Below is a small trained network, with its code and all its weights. Each question gives an input and a class and asks what happens when units are switched off, that is, made to give their printed mean instead of their output.

import numpy as np


def w(rows, s, z=0):
    codes = np.array(rows[::2]) - 128.0
    scale = np.full(codes.shape[1], s)
    scale[-1] = z or s
    return codes * scale


def f(y):
    return y / 2 * (1 + np.tanh(0.7978845608 * (y + 0.044715 * y**3)))


def log_softmax(a):
    a = a - a.max(-1, keepdims=True)
    return a - np.log(np.exp(a).sum(-1, keepdims=True))


def net(x, mask):
    res = np.array(x, float).reshape(1, 5) / 4 @ E
    y = f(res @ A[0][:, :-1].T + A[0][:, -1])
    res = res + np.where(mask, y, B[0][:, -1]) @ B[0][:, :-1]
    return log_softmax(res[-1] @ U[:, :-1].T + U[:, -1])


A, B = {}, {}
E = w([
[220,159,72,169,150,14,156],'x0',
[1,228,234,160,245,114,140],'x1',
[37,126,115,193,66,102,2],'x2',
[74,228,11,44,229,103,125],'x3',
[139,67,160,173,244,26,149],'x4',
],0.0072)
A[0] = w([
[72,165,152,158,160,146,118,104],'neuron 0',
[138,133,160,44,130,104,193,111],'neuron 1',
[178,124,104,77,73,143,157,2],'neuron 2',
[27,169,189,93,194,112,93,141],'neuron 3',
[121,151,71,69,167,118,123,99],'neuron 4',
[186,87,77,135,142,111,97,38],'neuron 5',
[93,142,81,62,176,89,141,135],'neuron 6',
[111,88,172,143,148,143,123,65],'neuron 7',
[128,100,198,194,89,149,132,181],'neuron 8',
[188,164,156,93,159,173,189,114],'neuron 9',
[126,96,91,139,122,110,110,114],'neuron 10',
[172,117,93,125,88,131,96,143],'neuron 11',
[155,181,69,123,142,104,141,84],'neuron 12',
[133,124,124,122,65,172,125,22],'neuron 13',
[154,131,74,100,129,231,133,120],'neuron 14',
[98,146,96,87,83,251,107,136],'neuron 15',
],0.013,0.008)
B[0] = w([
[195,87,154,238,161,225,223,186],'neuron 0',
[255,109,111,196,140,126,145,169],'neuron 1',
[101,141,139,144,140,147,142,167],'neuron 2',
[208,157,84,237,232,223,210,251],'neuron 3',
[60,34,170,44,54,58,63,187],'neuron 4',
[176,117,71,118,191,150,132,157],'neuron 5',
[96,104,94,53,76,74,66,209],'neuron 6',
[51,97,124,31,68,88,87,143],'neuron 7',
[102,160,183,98,100,122,101,211],'neuron 8',
[211,113,168,182,169,181,196,188],'neuron 9',
[171,205,168,145,188,177,141,143],'neuron 10',
[134,113,164,120,155,179,165,183],'neuron 11',
[88,109,80,75,140,88,103,170],'neuron 12',
[30,134,98,57,54,124,103,157],'neuron 13',
[232,61,184,137,77,111,118,185],'neuron 14',
[51,91,159,13,32,43,32,213],'neuron 15',
],0.0097,0.015)
U = w([
[52,97,172,80,27,75,28,254],'0',
[108,154,146,178,243,217,254,2],'1',
],0.009,0.0035)

Each question gives the input, the list of numbers given to net, and the class t.
The units are the neurons (one row each of A and B). Each row of codes is followed by its name. A weight is (code - 128) times the scale printed after its matrix; where a second scale follows, it is the last column's (A, B and U).
mask holds one flag per neuron, in row order. A switched-off neuron (its flag False) gives its mean, the last column of its row in B, instead of its output. The means were averaged over made-up inputs and are rounded, as every weight is.
A unit's drop is (log p(t) with every unit on - log p(t) with that unit switched off) / (log p(t) with every unit on - log p(t) with every unit switched off).
k most important neurons: the k neurons with the biggest drops, biggest first
drop when u is switched off: that unit's drop, to one decimal
input [2,1,-2,6,4], class 0: 2 most important neurons	[neuron 6; neuron 4]
input [2,-1,-1,1,5], class 0: 2 most important neurons	[neuron 3; neuron 0]
input [4,-5,-6,5,7], class 0: 2 most important neurons	[neuron 3; neuron 4]
input [-2,-2,-6,-3,-4], class 0: 2 most important neurons	[neuron 3; neuron 15]
input [3,2,-7,6,-2], class 0: 2 most important neurons	[neuron 4; neuron 6]
input [1,-3,-1,-3,1], class 1: most important neuron	[neuron 15]
input [2,-7,1,2,0], class 1: 4 most important neurons	[neuron 15; neuron 6; neuron 11; neuron 5]
input [4,-8,3,-7,2], class 1: drop when neuron 11 is switched off	0.2
input [8,-2,0,-3,3], class 1: drop when neuron 4 is switched off	0.4
input [-2,5,8,5,-5], class 1: drop when neuron 3 is switched off	1.9
